Below are the code and all the weights of a small trained network. Each question names an input and a class and asks about switching units off, where a switched-off unit gives its printed mean instead of its output.

import numpy as np


def w(rows, s, z=0):
    codes = np.array(rows[::2]) - 128.0
    scale = np.full(codes.shape[1], s)
    scale[-1] = z or s
    return codes * scale


def norm(h):
    return h / np.sqrt((h * h).mean(-1, keepdims=True) + 1e-5)


def f(y):
    return np.maximum(y, 0)


def log_softmax(a):
    a = a - a.max(-1, keepdims=True)
    return a - np.log(np.exp(a).sum(-1, keepdims=True))


def net(x, mask):
    res = np.array(x, float).reshape(1, 2) / 4 @ E
    u = 0
    for l in range(2):
        y = f(norm(res) @ A[l][:, :-1].T + A[l][:, -1])
        res = res + np.where(mask[u : u + 7], y, B[l][:, -1]) @ B[l][:, :-1]
        u += 7
    return log_softmax(norm(res)[-1] @ U[:, :-1].T + U[:, -1])


A, B = {}, {}
E = w([
[155,49,225],'x0',
[32,2,71],'x1',
],0.0031)
A[0] = w([
[118,195,107,142],'L0N0',
[53,67,154,174],'L0N1',
[121,120,3,6],'L0N2',
[140,183,70,37],'L0N3',
[133,198,197,114],'L0N4',
[165,128,183,100],'L0N5',
[96,145,55,105],'L0N6',
],0.0055,0.0025)
B[0] = w([
[131,101,140,197],'L0N0',
[106,255,141,251],'L0N1',
[169,144,155,183],'L0N2',
[104,112,45,167],'L0N3',
[97,232,158,216],'L0N4',
[105,119,32,184],'L0N5',
[228,96,75,191],'L0N6',
],0.0046,0.0029)
A[1] = w([
[153,171,171,2],'L1N0',
[172,58,233,127],'L1N1',
[254,71,127,112],'L1N2',
[90,211,132,208],'L1N3',
[127,83,46,161],'L1N4',
[42,83,101,78],'L1N5',
[116,131,229,176],'L1N6',
],0.0082,0.003)
B[1] = w([
[127,135,180,160],'L1N0',
[124,166,3,186],'L1N1',
[59,86,156,145],'L1N2',
[94,28,160,253],'L1N3',
[119,148,190,195],'L1N4',
[246,241,251,184],'L1N5',
[112,141,49,215],'L1N6',
],0.0053,0.0052)
U = w([
[124,217,250,187],'0',
[91,157,15,218],'1',
[37,21,181,159],'2',
[187,59,126,11],'3',
[204,64,130,3],'4',
[171,70,130,14],'5',
],0.012,0.0059)

Each question gives the input, the list of numbers given to net, and the class t.
The units are the neurons (one row each of A and B). Each row of codes is followed by its name. A weight is (code - 128) times the scale printed after its matrix; where a second scale follows, it is the last column's (A, B and U).
mask holds one flag per neuron, layer by layer. A switched-off neuron (its flag False) gives its mean, the last column of its row in B, instead of its output. The means were averaged over made-up inputs and are rounded, as every weight is.
A unit's drop is (log p(t) with every unit on - log p(t) with that unit switched off) / (log p(t) with every unit on - log p(t) with every unit switched off).
The circuit of an input: a set's keep is (log p(t) with only the set's units on - log p(t) with every unit switched off) / (log p(t) with every unit on - log p(t) with every unit switched off). Starting from the 12 units with the biggest drops (on a tie, the unit counted first), units are removed one at a time, each time the one whose removal leaves the highest keep (on an exact tie, the one counted first), for as long as the keep stays at least 0.8.
units of the circuit, in order: the units of the circuit, biggest drop first
unit that matters most: the unit with the biggest drop
k most important neurons: the k neurons with the biggest drops, biggest first
k most important neurons of layer l: the k neurons of layer l with the biggest drops, biggest first
drop when u is switched off: that unit's drop, to one decimal
input [3,-3], class 2: unit that matters most -> L1N3
input [-1,1], class 2: units of the circuit, in order -> (L1N5 L1N1)
input [-1,-2], class 2: 2 most important neurons -> (L1N3 L1N5)
input [7,8], class 0: units of the circuit, in order -> (L1N5 L0N1)
input [-3,0], class 2: 2 most important neurons of layer 0 -> (L0N1 L0N5)
input [0,-2], class 2: units of the circuit, in order -> (L1N3 L1N5)
input [7,-6], class 1: 3 most important neurons -> (L1N1 L1N6 L0N1)
input [-3,-2], class 2: 4 most important neurons -> (L1N3 L1N5 L1N1 L1N6)
input [-7,8], class 0: 2 most important neurons of layer 1 -> (L1N5 L1N4)
input [8,-7], class 1: units of the circuit, in order -> (L1N1 L1N6 L1N5)
input [-2,2], class 2: 3 most important neurons -> (L1N5 L1N1 L1N2)
input [5,-4], class 1: 4 most important neurons -> (L0N1 L1N6 L1N1 L1N5)
input [4,2], class 1: 2 most important neurons -> (L0N4 L1N6)
input [-2,4], class 0: unit that matters most -> L0N4
input [-4,4], class 0: 4 most important neurons -> (L1N4 L1N6 L1N1 L0N4)
input [-3,-1], class 2: 4 most important neurons of layer 1 -> (L1N2 L1N5 L1N1 L1N6)
input [-2,0], class 2: 2 most important neurons -> (L1N2 L1N5)
input [-3,4], class 0: 2 most important neurons -> (L1N4 L0N4)
input [-2,3], class 2: 2 most important neurons -> (L1N5 L0N1)
input [-2,8], class 0: units of the circuit, in order -> (L1N5)
input [-7,7], class 0: drop when L1N4 is switched off -> 0.7
input [5,7], class 0: drop when L1N5 is switched off -> 0.8
input [3,8], class 0: drop when L1N5 is switched off -> 0.5
